Here is a tiny trained network, its code and every weight. The questions are about switching its units off for an input and a target symbol, where a switched-off unit gives its printed mean instead of its output.

import numpy as np


def w(rows, s, z=0):
    codes = np.array(rows[::2]) - 128.0
    scale = np.full(codes.shape[1], s)
    scale[-1] = z or s
    return codes * scale


def f(y):
    return np.maximum(y, 0)


def softmax(a):
    e = np.exp(a - a.max(-1, keepdims=True))
    return e / e.sum(-1, keepdims=True)


def log_softmax(a):
    a = a - a.max(-1, keepdims=True)
    return a - np.log(np.exp(a).sum(-1, keepdims=True))


def net(x, mask):
    ids = ['αβζλπσψ'.index(c) for c in x.split()]
    T = len(ids)
    res = E[ids] + P[:T]
    r = res
    for j in range(2):
        rows = slice(4 * j, 4 * j + 4)
        q, k, v = (r @ M[0][rows].T for M in (Q, K, V))
        z = softmax(np.where(np.tri(T) > 0, q @ k.T / 4**0.5, -1e9)) @ v
        o = O[0][rows]
        res = res + np.where(mask[j], z, o[:, -1]) @ o[:, :-1]
    y = f(res @ A[0][:, :-1].T + A[0][:, -1])
    res = res + np.where(mask[2:6], y, B[0][:, -1]) @ B[0][:, :-1]
    return log_softmax(res[-1] @ U[:, :-1].T + U[:, -1])


Q, K, V, O, A, B = {}, {}, {}, {}, {}, {}
E = w([
[103,115,231,137,201,91],'α',
[150,37,94,94,191,219],'β',
[73,93,104,169,117,100],'ζ',
[125,225,154,176,162,220],'λ',
[94,254,131,147,98,112],'π',
[158,114,94,26,105,144],'σ',
[38,132,84,131,133,96],'ψ',
],0.016)
P = w([
[117,105,127,98,190,148],'0',
[22,82,154,71,156,179],'1',
[151,103,109,119,204,115],'2',
[107,70,172,105,41,203],'3',
[189,109,91,128,217,111],'4',
[142,60,151,151,18,94],'5',
[197,115,72,134,249,97],'6',
[235,110,119,156,50,55],'7',
[254,97,66,165,235,97],'8',
[160,137,118,126,120,30],'9',
[236,141,57,129,251,82],'10',
],0.0072)
Q[0] = w([
[73,160,181,232,56,222],'H1',
[151,222,167,148,115,121],'H1',
[121,129,184,99,11,21],'H1',
[146,41,128,5,77,205],'H1',
[149,231,92,202,187,73],'H2',
[66,190,176,243,47,200],'H2',
[161,169,170,83,51,148],'H2',
[177,117,70,132,216,207],'H2',
],0.02)
K[0] = w([
[68,160,119,137,118,218],'H1',
[99,129,72,167,105,147],'H1',
[104,109,122,103,28,97],'H1',
[107,77,234,94,133,132],'H1',
[177,140,177,174,158,49],'H2',
[97,123,254,123,155,134],'H2',
[72,120,125,106,93,124],'H2',
[122,143,106,110,212,121],'H2',
],0.03)
V[0] = w([
[159,186,224,84,157,108],'H1',
[138,156,75,98,108,172],'H1',
[75,180,104,145,139,87],'H1',
[143,174,136,5,103,109],'H1',
[146,207,176,126,113,144],'H2',
[167,92,190,182,116,89],'H2',
[134,88,133,77,132,43],'H2',
[85,154,67,189,82,91],'H2',
],0.017)
O[0] = w([
[168,198,66,40,29,190,192],'H1',
[172,74,97,80,187,105,140],'H1',
[217,29,133,150,88,191,140],'H1',
[160,181,5,2,226,194,183],'H1',
[187,145,10,138,68,130,100],'H2',
[41,156,101,82,25,141,49],'H2',
[101,49,186,61,155,209,154],'H2',
[50,149,53,184,169,199,3],'H2',
],0.0097,0.0084)
A[0] = w([
[47,180,226,119,155,28,3],'N1',
[220,132,79,15,85,112,54],'N2',
[64,11,44,46,43,2,183],'N3',
[158,114,69,190,152,253,84],'N4',
],0.0066,0.0036)
B[0] = w([
[116,50,2,156,34,101,169],'N1',
[20,137,156,243,90,100,250],'N2',
[236,182,248,129,161,166,153],'N3',
[144,17,145,57,165,158,160],'N4',
],0.0065,0.022)
U = w([
[175,196,149,58,54,142,253],'α',
[168,137,71,52,80,48,7],'β',
[63,212,89,156,108,129,76],'ζ',
[197,252,89,163,127,84,114],'λ',
[204,124,21,64,78,168,64],'π',
[154,231,79,34,157,97,226],'σ',
[177,187,144,177,163,179,55],'ψ',
],0.0041,0.0032)

Each question gives the input, a string of symbols that net reads in full, and the target symbol t.
The units are the heads (4 rows each of Q, K, V and O) and the neurons (one row each of A and B). Each row of codes is followed by its name. A weight is (code - 128) times the scale printed after its matrix; where a second scale follows, it is the last column's (O, A, B and U).
mask holds one flag per unit, heads first, then neurons. A switched-off unit (its flag False) gives its mean, the last column of its rows in O or B, instead of its output. The means were averaged over made-up inputs and are rounded, as every weight is.
A unit's drop is (log p(t) with every unit on - log p(t) with that unit switched off) / (log p(t) with every unit on - log p(t) with every unit switched off).
The circuit of an input: a set's keep is (log p(t) with only the set's units on - log p(t) with every unit switched off) / (log p(t) with every unit on - log p(t) with every unit switched off). Starting from all 6 units, units are removed one at a time, each time the one whose removal leaves the highest keep (on an exact tie, the one counted first), for as long as the keep stays at least 0.8.
circuit, biggest first: the units of the circuit, biggest drop first
k most important neurons: the k neurons with the biggest drops, biggest first
heads that matter: for each layer, one digit per head in row order, 1 if its drop is at least 0.15 and else 0, layers parted by /
input ψ β π ψ π σ ψ ζ, target σ: circuit, biggest first -> [H1, N2]
input ψ σ β α ψ α σ ψ, target α: heads that matter -> 01
input σ π π α α λ λ β λ α ζ, target λ: heads that matter -> 01
input β ζ σ σ σ β ψ, target σ: 2 most important neurons -> [N2, N1]
input ψ σ π ψ α, target π: circuit, biggest first -> [H2, H1]
input π ζ ψ ζ ζ, target ψ: heads that matter -> 11
input σ σ π σ ζ ζ σ ψ π ζ, target ψ: heads that matter -> 10
input σ α ζ σ ψ π σ ζ α π ζ, target α: most important neuron -> [N3]
input π α ψ, target π: circuit, biggest first -> [H2, H1, N2]
input ψ σ α σ β ζ α, target β: circuit, biggest first -> [N1, H2, H1]
input α β α λ σ σ α α ψ, target α: heads that matter -> 11
input α α π σ σ β σ λ σ ζ, target λ: circuit, biggest first -> [H2, N3]
input β π σ α π λ β ζ λ π, target α: circuit, biggest first -> [H2, N3]
input σ π β α σ λ α α ζ, target α: most important neuron -> [N2]
input ζ β α σ ψ π σ ψ β λ α, target β: circuit, biggest first -> [N1, H1, H2]
input β σ ψ, target β: circuit, biggest first -> [N1, H2, H1, N2]
input π ζ π π σ β β π ψ, target β: circuit, biggest first -> [N1, H1, N2, H2]
input σ σ ψ β λ β, target β: 2 most important neurons -> [N1, N2]
input α λ π λ ζ ψ α, target ζ: 3 most important neurons -> [N1, N3, N4]
input π ψ ψ σ ψ, target ψ: circuit, biggest first -> [H1, H2]
input β λ λ σ λ π λ ψ, target π: circuit, biggest first -> [H2, N2, N4]
